Here is a tiny trained network, its code and every weight. The questions are about switching its units off for an input and a class, where a switched-off unit gives its printed mean instead of its output.

import numpy as np


def w(rows, s, z=0):
    codes = np.array(rows[::2]) - 128.0
    scale = np.full(codes.shape[1], s)
    scale[-1] = z or s
    return codes * scale


def f(y):
    return np.maximum(y, 0)


def log_softmax(a):
    a = a - a.max(-1, keepdims=True)
    return a - np.log(np.exp(a).sum(-1, keepdims=True))


def net(x, mask):
    res = np.array(x, float).reshape(1, 5) / 4 @ E
    y = f(res @ A[0][:, :-1].T + A[0][:, -1])
    res = res + np.where(mask, y, B[0][:, -1]) @ B[0][:, :-1]
    return log_softmax(res[-1] @ U[:, :-1].T + U[:, -1])


A, B = {}, {}
E = w([
[241,113,184,144,188,139,76],'x0',
[174,109,81,5,92,204,116],'x1',
[105,90,213,111,174,254,178],'x2',
[115,135,132,114,145,119,119],'x3',
[147,63,171,81,102,6,184],'x4',
],0.0084)
A[0] = w([
[205,187,170,34,197,93,31,155],'n0',
[79,192,17,111,93,99,163,142],'n1',
[123,60,201,80,165,33,115,85],'n2',
[105,122,168,113,165,148,167,36],'n3',
[166,170,47,177,116,87,120,74],'n4',
[76,67,186,160,207,151,173,136],'n5',
[114,147,135,210,208,47,125,93],'n6',
[172,146,46,60,88,130,88,91],'n7',
[80,166,102,179,170,134,43,140],'n8',
[127,128,192,106,116,74,143,74],'n9',
[129,213,93,129,46,235,41,69],'n10',
[20,215,93,73,54,109,204,75],'n11',
[138,119,77,118,140,75,71,89],'n12',
[230,175,194,184,181,87,76,139],'n13',
[161,161,52,170,210,169,45,137],'n14',
[103,147,50,144,95,41,63,105],'n15',
[228,171,93,137,149,50,22,74],'n16',
[193,143,82,225,133,187,80,83],'n17',
[161,115,40,23,123,147,137,39],'n18',
[80,88,170,109,165,217,193,52],'n19',
[57,171,78,99,129,146,167,195],'n20',
[207,62,188,76,113,71,128,119],'n21',
[163,110,147,108,49,38,147,142],'n22',
[161,121,146,102,113,96,212,37],'n23',
[122,176,163,216,180,70,172,58],'n24',
[236,136,111,60,138,159,104,119],'n25',
[124,193,153,210,113,112,147,154],'n26',
[126,167,118,122,114,132,160,254],'n27',
[68,226,150,103,127,147,86,144],'n28',
[112,120,99,173,119,63,87,118],'n29',
[115,124,45,38,88,181,100,166],'n30',
[100,147,140,255,130,154,136,129],'n31',
],0.0088,0.0081)
B[0] = w([
[139,142,182,209,176,137,185,229],'n0',
[189,127,143,178,119,179,115,237],'n1',
[120,94,56,125,144,145,99,204],'n2',
[133,88,138,119,76,175,19,146],'n3',
[134,106,150,74,82,203,67,182],'n4',
[226,98,135,99,43,148,58,228],'n5',
[76,192,193,94,148,95,131,213],'n6',
[90,148,207,97,115,143,102,198],'n7',
[110,62,51,77,141,71,160,214],'n8',
[105,106,111,80,197,117,146,160],'n9',
[70,78,34,99,162,52,112,232],'n10',
[68,125,100,254,205,224,195,219],'n11',
[198,91,115,87,84,186,53,168],'n12',
[124,128,143,191,126,195,235,245],'n13',
[146,55,76,81,130,98,158,234],'n14',
[154,113,156,122,86,206,88,223],'n15',
[139,106,133,175,69,200,63,214],'n16',
[121,68,94,150,205,125,144,198],'n17',
[21,238,173,70,158,124,112,184],'n18',
[164,95,126,81,58,199,51,208],'n19',
[213,146,161,191,139,174,216,235],'n20',
[89,94,47,115,178,109,129,220],'n21',
[153,110,50,95,197,89,138,217],'n22',
[48,47,51,76,193,152,93,146],'n23',
[22,190,173,53,159,138,156,194],'n24',
[103,221,208,153,167,96,166,212],'n25',
[115,228,159,37,164,81,156,208],'n26',
[224,98,116,102,63,43,169,249],'n27',
[167,85,56,99,145,116,133,195],'n28',
[197,92,175,93,86,166,89,191],'n29',
[129,209,206,73,158,59,157,255],'n30',
[67,207,155,90,111,58,127,219],'n31',
],0.0074,0.0084)
U = w([
[74,196,149,76,116,85,107,51],'0',
[100,71,6,93,145,83,110,23],'1',
[159,108,134,106,52,171,48,21],'2',
[120,142,115,229,139,161,169,61],'3',
[167,126,113,128,93,67,135,255],'4',
],0.013,0.0086)

Each question gives the input, the list of numbers given to net, and the class t.
The units are the neurons (one row each of A and B). Each row of codes is followed by its name. A weight is (code - 128) times the scale printed after its matrix; where a second scale follows, it is the last column's (A, B and U).
mask holds one flag per neuron, in row order. A switched-off neuron (its flag False) gives its mean, the last column of its row in B, instead of its output. The means were averaged over made-up inputs and are rounded, as every weight is.
A unit's drop is (log p(t) with every unit on - log p(t) with that unit switched off) / (log p(t) with every unit on - log p(t) with every unit switched off).
The circuit of an input: a set's keep is (log p(t) with only the set's units on - log p(t) with every unit switched off) / (log p(t) with every unit on - log p(t) with every unit switched off). Starting from the 12 units with the biggest drops (on a tie, the unit counted first), units are removed one at a time, each time the one whose removal leaves the highest keep (on an exact tie, the one counted first), for as long as the keep stays at least 0.8.
circuit, biggest first: the units of the circuit, biggest drop first
unit that matters most: the unit with the biggest drop
k most important neurons: the k neurons with the biggest drops, biggest first
drop when u is switched off: that unit's drop, to one decimal
input [0,-3,8,-6,-7], class 2: unit that matters most => n19
input [8,3,4,-1,6], class 3: circuit, biggest first => [n0; n13]
input [-8,8,-3,-2,-2], class 0: 4 most important neurons => [n30; n18; n7; n13]
input [-6,4,-8,2,7], class 2: 2 most important neurons => [n15; n1]
input [6,-7,8,3,-6], class 2: 2 most important neurons => [n5; n19]
input [-3,-4,5,-4,-2], class 2: 3 most important neurons => [n5; n19; n30]
input [5,-1,2,0,-5], class 1: 2 most important neurons => [n14; n20]
input [7,2,-3,7,2], class 3: 2 most important neurons => [n0; n13]
input [-7,-5,-6,-4,2], class 3: 2 most important neurons => [n11; n1]
input [6,5,-2,-4,-6], class 1: 3 most important neurons => [n10; n14; n17]
input [5,5,2,7,-5], class 4: circuit, biggest first => [n14; n0]
input [8,1,-4,2,-7], class 3: 3 most important neurons => [n0; n13; n25]
input [-6,-8,-6,1,1], class 0: 2 most important neurons => [n24; n6]
input [5,-1,-8,6,2], class 2: unit that matters most => n16
input [-7,-8,-7,-7,4], class 0: 3 most important neurons => [n24; n6; n26]
input [8,3,6,-3,-5], class 3: 4 most important neurons => [n0; n25; n13; n17]
input [-8,-1,-3,-3,7], class 3: 2 most important neurons => [n11; n1]
input [6,0,5,-1,0], class 3: 2 most important neurons => [n13; n0]
input [-4,7,8,5,5], class 2: drop when n10 is switched off => 0.2
input [8,8,1,6,-4], class 0: circuit, biggest first => [n25]
input [0,1,3,2,0], class 2: drop when n0 is switched off => 0.3
input [3,2,-6,1,7], class 1: drop when n21 is switched off => 0.5
input [5,8,-6,5,-3], class 0: drop when n21 is switched off => 0.0
